Small tables with named rows and columns. After each table, cells are looked up by row and column.

Dakikil
         Kisat  Luze  Vas  Buvipe
Vedevit     31     4   26      43
Tano         4    29   39      66
Zusazo      51    93   70      60
Tugepur     12    71   60      74
Neror        6    25   37      64
Zufezo      84    80   64      38
Susav       36     3   25      40
Momufo      20    80   64      72
Zet         27    85   67      70
Bil          2    41   45      70
Bobug       27     6   27      46
Fut         39    90   69      66
Bodoge      92    43   45      22
Raz          5    26   37      64

Luze of Raz: 26
Vas of Tano: 39
Kisat of Zet: 27
Luze of Zusazo: 93
Buvipe of Raz: 64
Luze of Momufo: 80
Kisat of Fut: 39
Luze of Bodoge: 43
Buvipe of Fut: 66
Buvipe of Tano: 66
Vas of Zusazo: 70
Which row has the largest Buvipe? Tugepur

Segu:
fields: Figedap, Sefiz, Leb, Pivefu, Kevo, Nofig, Feda, Pomonav, Giru, Lozasun
Kisip: [25.525, 26.842, 24.299, 27.688, 26.031, 23.159, 24.437, 26.084, 28.201, 26.585]
Baz: [21.589, 20.420, -8.114, 41.077, 24.699, 11.997, -8.992, 20.538, 28.813, 22.492]
Zav: [23.135, 15.667, -17.979, 46.061, 25.077, 12.093, -18.637, 20.131, 27.055, 21.180]
Dapanot: [30.478, 28.360, 46.224, 29.824, 49.716, 62.351, 25.410, 33.180, 15.140, 45.461]
Ralitaz: [26.412, 26.701, 25.415, 27.219, 25.944, 25.271, 25.737, 26.523, 27.413, 26.182]
Lof: [31.201, 27.041, 41.565, 27.748, 42.476, 53.922, 28.719, 32.044, 17.372, 39.205]
Suv: [30.049, -9.431, -58.877, 65.235, 26.663, 21.522, -51.081, 21.514, 15.589, 15.062]
Nepep: [22.750, 26.281, 9.383, 33.132, 24.117, 13.751, 8.672, 22.541, 30.796, 24.128]
Ninuto: [29.090, 26.082, 32.616, 26.105, 31.241, 35.896, 30.557, 29.261, 23.371, 29.943]
Simoma: [40.632, -38.315, -97.393, 82.025, 26.184, 34.142, -76.230, 25.356, 2.200, 7.034]
Fet: [24.923, 27.849, 21.634, 28.204, 24.871, 20.884, 21.524, 25.018, 29.057, 25.656]
Naf: [30.529, 25.726, 37.091, 26.727, 35.951, 44.449, 30.655, 30.883, 20.663, 33.762]
Konap: [27.973, 34.541, 53.273, 32.273, 63.191, 75.716, 16.304, 33.566, 11.581, 57.322]

Pivefu of Naf is 26.727
Giru of Lof is 17.372
Pivefu of Lof is 27.748
Feda of Konap is 16.304
Lozasun of Kisip is 26.585
Figedap of Zav is 23.135
Pomonav of Simoma is 25.356
Feda of Simoma is -76.230
Row with the largest Leb: Konap

